Below is a small trained network, with its code and all its weights. Each question gives an input and a class and asks what happens when units are switched off, that is, made to give their printed mean instead of their output.

import numpy as np


def w(rows, s, z=0):
    codes = np.array(rows[::2]) - 128.0
    scale = np.full(codes.shape[1], s)
    scale[-1] = z or s
    return codes * scale


def f(y):
    return np.maximum(y, 0)


def log_softmax(a):
    a = a - a.max(-1, keepdims=True)
    return a - np.log(np.exp(a).sum(-1, keepdims=True))


def net(x, mask):
    res = np.array(x, float).reshape(1, 4) / 4 @ E
    y = f(res @ A[0][:, :-1].T + A[0][:, -1])
    res = res + np.where(mask, y, B[0][:, -1]) @ B[0][:, :-1]
    return log_softmax(res[-1] @ U[:, :-1].T + U[:, -1])


A, B = {}, {}
E = w([
[77,160,150,157,26,133,91,150,78,129,111],'x0',
[24,67,114,148,173,86,142,108,67,160,104],'x1',
[86,83,159,80,157,168,96,218,127,39,144],'x2',
[120,143,142,142,133,3,109,222,173,140,103],'x3',
],0.012)
A[0] = w([
[134,143,134,125,113,53,108,173,140,145,119,145],'n1',
[80,110,136,131,134,177,138,209,124,67,135,87],'n2',
[225,166,134,136,82,178,114,174,160,110,130,100],'n3',
[155,136,120,119,136,100,110,90,122,150,127,74],'n4',
[143,140,115,143,110,121,128,123,118,161,126,175],'n5',
[99,125,130,122,73,140,122,155,118,101,135,108],'n6',
[81,104,117,120,145,107,111,111,125,135,117,85],'n7',
[127,142,144,126,123,81,133,148,146,113,130,84],'n8',
[109,109,124,114,152,167,113,176,130,97,119,68],'n9',
[126,152,113,133,111,110,122,98,131,135,136,101],'n10',
[70,114,139,161,151,126,127,112,115,137,113,120],'n11',
[137,119,120,124,149,179,135,94,120,128,126,81],'n12',
[141,144,114,151,101,102,153,92,143,173,131,87],'n13',
[173,122,129,132,213,88,118,135,149,134,116,113],'n14',
[163,136,136,114,84,122,130,138,135,110,119,102],'n15',
[132,110,122,130,134,126,145,117,152,118,126,231],'n16',
[73,149,117,137,8,138,122,156,103,129,127,89],'n17',
[143,148,141,146,99,94,138,75,108,168,107,104],'n18',
[119,124,133,118,137,145,120,153,125,117,129,254],'n19',
[114,117,125,127,107,213,109,89,92,130,130,115],'n20',
[198,141,136,129,67,134,127,146,133,97,105,125],'n21',
[143,131,131,135,108,103,136,96,121,145,133,156],'n22',
[112,140,132,139,88,107,119,159,119,135,116,110],'n23',
[65,93,125,133,146,99,148,108,102,142,110,117],'n24',
[117,110,123,135,110,187,144,102,118,116,140,91],'n25',
[103,137,139,125,148,129,137,128,121,141,104,99],'n26',
[131,120,140,136,86,130,120,131,106,126,105,83],'n27',
[127,138,140,121,136,166,120,87,130,123,119,162],'n28',
[38,116,129,135,155,110,118,106,83,145,130,104],'n29',
[168,106,119,113,218,134,135,120,149,108,138,71],'n30',
[140,119,111,140,118,71,130,194,139,138,131,68],'n31',
[92,148,144,132,61,119,107,130,119,129,129,167],'n32',
[127,114,130,119,91,99,120,91,150,136,129,102],'n33',
],0.016,0.0096)
B[0] = w([
[93,132,109,150,81,72,191,113,109,63,95,204],'n1',
[126,118,173,90,109,129,14,108,134,108,87,221],'n2',
[94,118,84,79,91,109,109,130,167,160,231,252],'n3',
[111,124,180,109,132,155,87,124,137,133,116,153],'n4',
[149,124,107,133,136,111,89,138,86,98,107,174],'n5',
[143,122,158,134,162,174,125,120,127,161,110,180],'n6',
[120,131,116,105,94,135,132,117,163,149,166,161],'n7',
[95,134,156,123,86,115,164,110,154,111,107,160],'n8',
[116,133,196,97,102,137,52,107,157,147,94,180],'n9',
[124,118,135,121,121,139,90,112,138,121,105,153],'n10',
[127,133,98,114,118,120,118,146,156,137,177,177],'n11',
[96,136,185,135,106,123,179,120,162,116,109,171],'n12',
[122,112,169,102,123,138,51,139,132,129,94,183],'n13',
[141,126,166,159,180,184,181,126,126,159,116,188],'n14',
[129,133,116,118,112,133,127,121,149,152,164,169],'n15',
[174,134,35,177,168,106,122,165,35,119,121,179],'n16',
[140,124,174,143,214,194,175,119,148,188,121,220],'n17',
[132,120,160,105,120,128,52,120,115,118,97,189],'n18',
[178,133,20,178,152,72,96,160,3,92,98,203],'n19',
[98,142,132,145,89,80,203,107,141,80,88,215],'n20',
[130,130,99,108,120,122,123,156,140,138,192,209],'n21',
[130,121,106,127,137,133,78,147,100,111,109,171],'n22',
[132,132,144,150,149,156,164,113,144,142,107,170],'n23',
[141,145,99,102,104,133,125,147,161,135,203,192],'n24',
[105,127,163,133,89,105,174,114,165,98,95,180],'n25',
[124,134,134,112,113,134,132,129,139,129,153,143],'n26',
[137,125,162,134,146,154,138,114,155,157,125,153],'n27',
[132,137,109,157,127,84,167,145,105,98,106,181],'n28',
[122,124,94,97,101,115,124,138,151,156,212,201],'n29',
[128,125,202,132,173,214,152,111,170,203,128,189],'n30',
[102,138,171,119,67,111,183,82,170,81,95,178],'n31',
[170,120,115,167,189,151,164,152,90,137,125,201],'n32',
[124,141,156,105,136,138,102,113,126,111,121,148],'n33',
],0.021,0.019)
U = w([
[116,129,60,77,98,106,125,162,166,167,224,103],'0',
[86,144,136,156,87,73,200,104,137,80,76,70],'1',
[132,98,160,80,123,129,14,128,97,121,69,87],'2',
[150,116,150,164,201,197,181,129,136,194,119,123],'3',
[170,124,25,171,155,77,119,182,5,110,116,254],'4',
],0.011,0.0062)

Each question gives the input, the list of numbers given to net, and the class t.
The units are the neurons (one row each of A and B). Each row of codes is followed by its name. A weight is (code - 128) times the scale printed after its matrix; where a second scale follows, it is the last column's (A, B and U).
mask holds one flag per neuron, in row order. A switched-off neuron (its flag False) gives its mean, the last column of its row in B, instead of its output. The means were averaged over made-up inputs and are rounded, as every weight is.
A unit's drop is (log p(t) with every unit on - log p(t) with that unit switched off) / (log p(t) with every unit on - log p(t) with every unit switched off).
The circuit of an input: a set's keep is (log p(t) with only the set's units on - log p(t) with every unit switched off) / (log p(t) with every unit on - log p(t) with every unit switched off). Starting from the 12 units with the biggest drops (on a tie, the unit counted first), units are removed one at a time, each time the one whose removal leaves the highest keep (on an exact tie, the one counted first), for as long as the keep stays at least 0.8.
units of the circuit, in order: the units of the circuit, biggest drop first
k most important neurons: the k neurons with the biggest drops, biggest first
drop when u is switched off: that unit's drop, to one decimal
input [1,-3,6,1], class 2: units of the circuit, in order : n2
input [4,-6,-2,7], class 1: 4 most important neurons : n1, n31, n29, n8
input [-5,0,3,3], class 3: 2 most important neurons : n30, n14
input [-2,5,6,4], class 2: 3 most important neurons : n2, n3, n9
input [-6,-5,-8,7], class 2: 2 most important neurons : n13, n20
input [-2,-7,8,-2], class 2: 4 most important neurons : n2, n9, n29, n24
input [6,-5,-6,-3], class 2: 2 most important neurons : n18, n13
input [-6,-4,3,-5], class 3: 3 most important neurons : n30, n1, n31
input [-4,5,7,3], class 2: 2 most important neurons : n2, n3
input [-6,2,-1,5], class 3: 2 most important neurons : n14, n30
input [4,0,-5,-5], class 1: 2 most important neurons : n20, n2
input [7,-5,-2,-8], class 1: 2 most important neurons : n20, n25
input [-7,0,-6,1], class 3: 4 most important neurons : n14, n2, n30, n9
input [-4,2,-2,-1], class 3: units of the circuit, in order : n3
input [-3,6,8,-4], class 2: drop when n3 is switched off : 2.3
input [3,1,-5,-4], class 2: drop when n18 is switched off : 1.2
input [-8,1,-1,5], class 3: drop when n14 is switched off : 0.1
